The symbols move the items like this.
δ: x757->x598, x277->x876, x498->x827, x566->x474, x126->x829, x440->x149, x227->x488, x583->x646, x270->x27, x951->x657, x827->x908, x887->x251, x266->x887, x512->x543, x731->x578, x899->x609, x629->x843, x984->x109, x519->x266, x408->x984, x829->x579, x917->x685, x876->x528, x156->x629, x685->x816, x488->x757, x609->x951, x487->x440, x753->x995, x732->x512, x579->x277, x816->x732, x995->x498, x543->x731, x109->x270, x27->x227, x507->x408, x251->x882, x598->x616, x882->x126, x578->x583, x699->x566, x908->x487, x657->x917, x528->x899, x474->x753, x646->x519, x616->x156, x149->x507, x843->x699
ω: x757->x829, x277->x227, x498->x543, x566->x646, x126->x598, x440->x685, x227->x277, x583->x474, x270->x528, x951->x408, x827->x512, x887->x629, x266->x843, x512->x827, x731->x995, x899->x109, x629->x887, x984->x609, x519->x699, x408->x951, x829->x757, x917->x149, x876->x27, x156->x251, x685->x440, x488->x579, x609->x984, x487->x816, x753->x578, x732->x908, x579->x488, x816->x487, x995->x731, x543->x498, x109->x899, x27->x876, x507->x657, x251->x156, x598->x126, x882->x616, x578->x753, x699->x519, x908->x732, x657->x507, x528->x270, x474->x583, x646->x566, x616->x882, x149->x917, x843->x266
χ: x757->x488, x277->x579, x498->x995, x566->x699, x126->x882, x440->x487, x227->x27, x583->x578, x270->x109, x951->x609, x827->x498, x887->x266, x266->x519, x512->x732, x731->x543, x899->x528, x629->x156, x984->x408, x519->x646, x408->x507, x829->x126, x917->x657, x876->x277, x156->x616, x685->x917, x488->x227, x609->x899, x487->x908, x753->x474, x732->x816, x579->x829, x816->x685, x995->x753, x543->x512, x109->x984, x27->x270, x507->x149, x251->x887, x598->x757, x882->x251, x578->x731, x699->x843, x908->x827, x657->x951, x528->x876, x474->x566, x646->x583, x616->x598, x149->x440, x843->x629

The rows follow the links: the fewer symbols apart two items are, the more alike their rows tend to be.

Rows of some items; one shown again gets a slightly different row:
x474 -> 5 -27 -17 -3 15 11 2 -17 9 6 -1 -23 -31 0 -22 13 -5 6 -5 -9 4 14 -21 -17 -2 -2 23 -1 -13 8 7 30 18 3 4 -18 -14 -6 -8 15 -54 8 -16 11 8 -18 4 4 11 -4 -13 12 -3 6 13 1
x270 -> -1 -1 -19 -1 -13 8 13 20 6 -1 1 24 30 -1 -27 8 5 -14 -1 7 -4 8 -21 18 4 4 24 2 15 4 -27 -31 23 -4 0 16 8 -4 13 16 51 -2 -22 -11 10 13 -3 0 -12 3 -15 -11 0 3 -13 -1
x27 -> 5 1 -19 0 -9 -2 17 20 -4 1 1 23 33 -1 -27 -6 -4 -15 -2 8 6 -7 -24 20 -3 -3 27 2 15 -5 -16 -33 22 3 -1 18 0 6 7 17 54 7 -23 -9 -1 16 10 3 -13 -7 -16 -13 2 -4 -14 2
x543 -> 6 -16 -7 14 -8 -14 8 -10 -16 -21 3 12 26 10 -13 -26 -18 16 -13 14 -11 -21 -10 -10 6 5 11 0 -8 -13 33 -16 11 9 -10 -12 34 12 -8 9 30 5 -11 -8 -27 -11 10 -18 6 20 -9 -13 -9 -13 6 -14
x126 -> -9 -21 -23 -17 -1 2 8 -2 -1 32 -8 0 -7 -12 -32 6 25 -1 21 3 14 3 -27 5 -11 1 31 -1 2 1 -5 0 28 -15 16 -4 -30 -1 -2 22 3 -9 -27 1 2 -3 -12 20 1 -24 -24 0 18 3 1 19
x757 -> 9 14 5 -14 -7 -20 1 14 -23 27 5 17 13 -9 4 -25 -16 5 -13 10 14 -27 7 8 -11 3 -4 3 8 -19 18 -25 -5 13 10 11 -24 14 7 -5 38 28 0 -7 -25 9 29 10 -7 -20 2 -7 -12 -17 -10 15
x657 -> 4 19 7 10 12 13 -7 17 17 -17 2 -17 -21 5 9 23 -10 -19 -13 -22 -8 25 8 11 5 1 -10 0 9 13 -44 27 -8 4 -9 13 17 -11 6 -4 -47 2 10 9 26 12 8 -7 -8 13 4 13 -6 13 -7 -11
x528 -> -3 24 16 -6 9 -12 -14 16 -12 12 -3 -21 -32 -7 20 -17 7 -2 6 -21 7 -18 17 16 -5 -5 -20 3 14 -8 0 28 -16 -2 5 14 -18 7 7 -15 -49 0 17 9 -12 13 -6 4 -13 -6 16 11 3 -8 -14 6
x876 -> -5 17 3 -5 12 -18 -9 20 -21 14 -2 -20 -34 -6 6 -24 12 -2 14 -20 5 -25 8 13 -7 -3 -7 0 15 -14 9 29 -6 -9 5 13 -25 14 7 -2 -49 -6 9 11 -20 15 -5 7 -11 -15 8 9 12 -14 -8 11
x732 -> 11 -19 -23 15 -1 -3 14 -2 -3 -32 6 4 10 11 -29 -3 -25 1 -19 3 -16 -2 -29 -2 12 0 31 1 1 -2 6 -3 27 14 -12 0 37 1 1 20 6 5 -26 1 -1 -2 11 -22 0 21 -21 0 -11 -3 3 -22

Each walk starts at a row. The symbols on each line, taken left to right, move it on to the next item.
Each answer is a row, close to the row of the item it stands for.
---
-2 28 19 -3 15 -3 -15 18 -1 4 0 -22 -30 -3 22 -3 3 -10 4 -24 4 -3 21 17 -2 -3 -25 0 13 -3 -15 27 -21 -1 -1 12 -7 2 8 -14 -53 -1 21 14 -1 17 1 3 -13 -2 15 13 5 -1 -13 1
χ χ ω ω χ ω ω δ ω δ -> 4 0 -16 -5 -10 -16 13 19 -14 11 3 22 27 -5 -23 -18 -10 -3 -7 13 6 -15 -23 14 -5 -1 22 1 15 -10 -6 -30 19 6 8 19 -8 10 9 14 54 14 -14 -13 -11 15 17 5 -11 -8 -18 -16 -4 -10 -16 5
χ δ χ δ δ δ ω δ ω -> 7 7 -7 -10 -11 -19 8 15 -14 18 4 20 24 -6 -8 -25 -17 -1 -7 13 10 -22 -8 14 -5 2 13 2 11 -16 7 -29 13 12 8 12 -16 11 6 3 46 24 -9 -9 -21 15 23 4 -7 -14 -7 -12 -8 -13 -15 11
---
1 27 14 1 10 13 -13 18 11 -9 4 -21 -28 4 19 15 -7 -20 -6 -19 -6 13 20 16 3 -3 -17 1 12 11 -38 26 -18 8 -9 14 6 -9 12 -14 -50 -1 13 9 19 14 3 -3 -9 2 12 13 -2 11 -15 -4
δ ω δ δ δ δ χ χ ω -> 2 30 17 3 12 2 -15 19 5 -5 -2 -23 -33 0 23 6 -1 -17 -6 -22 -1 4 20 14 4 -2 -23 0 14 0 -26 32 -22 5 -1 14 -1 -4 9 -18 -52 3 21 10 6 15 1 2 -12 4 19 12 1 -1 -14 -3
χ ω ω δ χ ω χ δ -> -3 5 -10 4 -12 13 9 20 14 -10 -3 22 31 1 -14 21 5 -18 3 9 -4 13 -19 17 4 1 19 -2 14 12 -37 -27 15 -2 -5 17 15 -7 8 14 47 -9 -14 -8 22 17 -8 -1 -8 3 -12 -14 5 8 -11 -4
---
6 6 -2 10 11 19 0 14 23 -21 5 -18 -20 7 -6 27 -15 -16 -12 -17 -10 25 -7 9 10 -1 6 -1 9 14 -47 21 4 6 -13 14 23 -13 9 5 -40 8 -6 7 29 12 6 -10 -8 12 -4 5 -12 14 -7 -15
δ χ χ δ ω ω δ δ -> 10 -14 -25 17 0 6 9 4 8 -31 5 -6 2 12 -30 9 -24 -9 -22 -6 -15 8 -27 0 14 0 31 0 1 7 -16 7 25 14 -20 5 35 -5 1 18 -11 8 -25 2 11 3 12 -14 -4 20 -17 1 -17 4 -1 -18
ω ω δ ω ω δ -> 9 -23 -16 14 -5 -11 8 -8 -10 -26 8 9 17 11 -23 -17 -22 10 -16 6 -10 -15 -23 -7 12 2 23 0 -7 -8 27 -9 21 15 -17 -4 32 8 -4 10 19 7 -21 -2 -15 -5 10 -21 7 20 -16 -4 -16 -7 7 -19
---
-9 -13 -21 -13 1 -10 7 7 -9 31 -7 -4 -16 -11 -28 -10 23 5 21 -6 13 -10 -27 3 -13 0 29 -2 2 -9 6 5 23 -10 17 4 -37 4 -3 21 -15 -9 -26 0 -8 4 -12 18 0 -23 -22 2 13 -3 -3 23
ω χ χ δ χ ω -> -6 9 -3 -14 10 -20 -2 14 -22 23 -6 -20 -30 -9 -6 -29 17 4 13 -17 11 -29 -8 15 -8 -1 4 4 12 -13 15 23 6 -15 10 13 -32 18 11 0 -40 -4 -3 9 -18 10 -9 9 -9 -23 -5 10 15 -12 -9 17
δ δ ω ω χ χ χ -> -10 -7 -12 -14 5 -16 6 11 -13 26 -3 -10 -25 -15 -18 -22 19 2 14 -8 14 -20 -16 11 -13 -3 18 -2 7 -14 16 14 20 -14 17 10 -34 14 7 13 -26 -6 -16 7 -18 6 -11 11 -2 -19 -11 9 16 -13 -6 17
---
-11 -22 -16 -17 -5 12 8 -7 16 32 -5 9 4 -17 -26 15 22 -5 18 8 15 16 -26 -7 -10 0 23 -1 -5 11 -12 -11 23 -12 16 -8 -30 -11 -6 19 22 -8 -25 0 14 -8 -12 21 2 -23 -16 -6 12 10 5 20
ω ω δ δ δ χ χ δ ω δ -> 9 18 12 -13 -6 -13 -8 8 -17 25 4 11 6 -10 19 -24 -19 6 -18 6 16 -25 17 5 -14 1 -15 -1 8 -15 14 -14 -19 9 14 7 -33 12 6 -11 28 31 19 -7 -18 10 31 15 -7 -19 13 -6 -12 -12 -6 17
δ δ δ χ ω χ δ -> -7 -18 -9 -14 -12 20 10 -13 20 27 -5 15 16 -12 -11 29 17 -2 17 18 12 25 -12 -8 -8 -1 14 -4 -8 14 -14 -18 13 -9 12 -9 -24 -15 -3 7 32 -7 -13 -9 22 -11 -11 23 7 -22 -12 -7 9 14 9 14
---
7 -2 6 -12 10 16 -7 -13 18 25 5 -15 -24 -10 14 22 -17 -2 -17 -4 12 25 12 -9 -8 -2 -13 -1 -7 16 -12 21 -10 9 9 -11 -35 -14 -3 -10 -34 22 12 8 19 -9 24 19 5 -18 7 8 -12 15 11 15
δ δ χ δ χ δ -> 4 -22 -10 -7 14 14 -3 -21 18 14 3 -22 -30 -8 -13 20 -9 3 -9 -10 5 17 -12 -15 -8 -3 13 2 -13 15 -3 29 12 4 4 -16 -21 -11 -7 10 -53 14 -12 9 19 -11 14 10 13 -8 -8 14 -8 14 14 7
χ ω δ χ ω ω δ -> -5 -6 12 -9 -16 16 -2 -19 18 13 -2 21 25 -4 17 22 11 0 9 21 10 22 11 -14 -7 1 -14 -1 -12 13 -4 -29 -14 -8 7 -18 -7 -14 -11 -10 53 -6 16 -5 18 -19 -4 11 9 -12 9 -10 5 12 12 8
---
11 13 18 -15 6 9 -9 -11 13 24 6 -7 -17 -10 24 13 -20 1 -18 -7 13 16 20 -8 -9 2 -24 4 -4 8 -8 12 -19 10 10 -11 -34 -7 -2 -17 -24 27 21 4 13 -5 30 21 2 -18 17 6 -15 11 7 18
ω δ δ χ ω ω ω δ ω -> -7 -10 1 -10 -11 20 3 -21 26 17 -5 22 24 -8 3 28 16 0 11 19 11 30 0 -9 -6 3 -2 4 -11 15 -14 -27 -4 -9 10 -15 -20 -10 -11 -1 52 -5 3 -9 24 -10 -8 19 7 -17 -2 -11 10 17 10 15
χ δ ω δ δ δ χ -> 7 -15 -1 -11 12 16 -4 -17 20 18 5 -20 -28 -3 -2 25 -12 -2 -15 -10 11 24 2 -11 -8 -3 3 -1 -11 18 -9 25 2 4 8 -14 -27 -13 -5 2 -47 22 -3 9 17 -14 20 13 9 -13 1 9 -8 14 12 15
